Each row has a name. Each question is about the rows just above it.

Columns, left to right: C Y H Q
Z246: [ 76  98 162 138]
Z886: [ 76  98 162 124]
Z24: [102 114 145 130]
Which column holds this, read top down? [76 76] : C
Which column holds [138 124] top down? : Q

Columns, left to right: N X G U
Z61: [102 128 132 134]
Z608: [102 128 127 116]
Z734: [128 182 156 153]
Which column holds this, read top down? [128 128] : X
Which column holds [128 182] top down? : X
[132 127] is in which column, read top down? : G
[102 102] is in which column, read top down? : N

Columns, left to right: M A P B W
Z138: [126 126 131 130 132]
Z55: [118  68 185 175 190]
Z492: [137 104 156 158 175]
Z898: [108 161  97  92  75]
Which column holds [130 175] top down? : B
Which column holds this, read top down? [185 156] : P
[126 118 137] is in which column, read top down? : M
Which column holds this, read top down? [131 185] : P

Columns, left to right: T D J F R L
Z332: [165 148 156 158 136 145]
Z909: [148 147 168 148 130 139]
Z415: [164 150 155 158 137 150]
Z571: [181 161 139 156 140 155]
Z790: [121 103 135 143 129 160]
Z826: [117  95 130 138 142 168]
Z949: [164 149 154 157 134 127]
[158 156 143 138 157] is in which column, read top down? : F
Which column holds [168 127] top down? : L
Which column holds [155 139] top down? : J
Which column holds this, read top down? [136 130] : R
Which column holds this, read top down? [148 158] : F

Columns, left to right: S Z E K V
Z186: [168 151 123 147 136]
Z97: [121 169  82 118  70]
Z986: [192 102 157 139 167]
Z689: [124 165  83 119  74]
Z466: [144  88 150  86  99]
Z611: [136 161  85 131  88]
Z14: [144 158  92 137 102]
Z617: [162 142 111 143 130]
Z211: [134 163  84 130  86]
Z517: [142 160  90 137  97]
Z549: [166 163  84 130  86]
[158 142 163 160] is in which column, read top down? : Z
Which column holds [ 82 157  83 150  85] top down? : E
Which column holds this, read top down? [139 119  86 131 137 143 130 137 130] : K
[150  85] is in which column, read top down? : E

Columns, left to right: sig vapov netu kop
Z873: [ 93 127 157 129]
Z846: [134 121 136  87]
Z883: [123 123 136  94]
Z721: [127 124 137  90]
Z832: [103 123 151 123]
Z795: [106 117 158 136]
Z148: [141 124 128  68]
Z379: [ 97 121 149 137]
Z324: [100 122 144 128]
Z896: [137 125 130  72]
Which column holds this, read top down? [123 117 124 121 122] : vapov
Which column holds [158 128 149] top down? : netu
[123 136] is in which column, read top down? : kop
[136 137 151 158 128 149 144] is in which column, read top down? : netu
Which column holds this, read top down? [134 123 127 103 106 141] : sig
[129  87  94  90 123 136] is in which column, read top down? : kop

Columns, left to right: mun bubo karuv mafu pofir Kamem zof zak nat
Z905: [121 116 133 122 125 127 118 125 110]
Z853: [121 116 133 122 125 127 118 125 126]
Z652: [121 116 114 122 125 127 118 125 126]
Z326: [ 98  99 139  92 141 130 147 119 110]
Which row holds [ 98  99 139  92 141 130 147 119 110]? : Z326
Which column holds this, read top down? [122 122  92] : mafu

Columns, left to right: Mugo Madiz nuzek bavu tirun vod fus Zapi
Z334: [132 120 124 131 123 131 127 135]
Z781: [132 120 124 131 123 138  95 129]
Z910: [163 120 124 131 123 131 127 135]
The row with [132 120 124 131 123 131 127 135] is : Z334
Whose row is [132 120 124 131 123 138  95 129]? : Z781
Which column holds this, read top down? [138 131] : vod
Which column holds this, read top down? [132 163] : Mugo

Columns, left to right: rareb tetin las rabu Pofo
Z529: [142 124 117 151 141]
Z339: [125 123 139 131 131]
Z376: [129 125 129 142 137]
Z29: [118 145 117  82  98]
Z552: [145 106 139 185 164]
Z870: [133 112 142 172 158]
Z329: [146 104 141 190 167]
Which column holds this, read top down? [151 131 142  82 185] : rabu
[ 82 185 172 190] is in which column, read top down? : rabu
Which column holds [125 145 106 112 104] top down? : tetin
Which column holds [141 131] top down? : Pofo
Which column holds this, read top down? [133 146] : rareb

Columns, left to right: dod kez derin sufu tuvu taluk remu Mit Funaz
Z435: [104 133 136 155 155 107 120 155 112]
Z407: [109 128 130 138 155 132 128 115  81]
Z311: [109 128 130 138 155 132 137 115  81]
Which column holds this, read top down? [104 109] : dod
[107 132] is in which column, read top down? : taluk

Columns, left to right: dur Difas nado dasek Mez dugar
Z163: [185  85 188 124 158 138]
Z567: [185  85 188  98 158 138]
Z585: [ 82 160  88 147 110 129]
Z773: [143 123 131 124 134 138]
Z782: [104 151 113 118 145 145]
Z961: [137 114 141 134 117 125]
Z894: [111 138 108 147 105 118]
Z969: [111 138 108 147 105 151]
[158 110 134 145 117 105 105] is in which column, read top down? : Mez
[ 85 160 123 151 114 138] is in which column, read top down? : Difas
Which column holds this, read top down? [104 137 111] : dur
[ 85  85 160 123] is in which column, read top down? : Difas

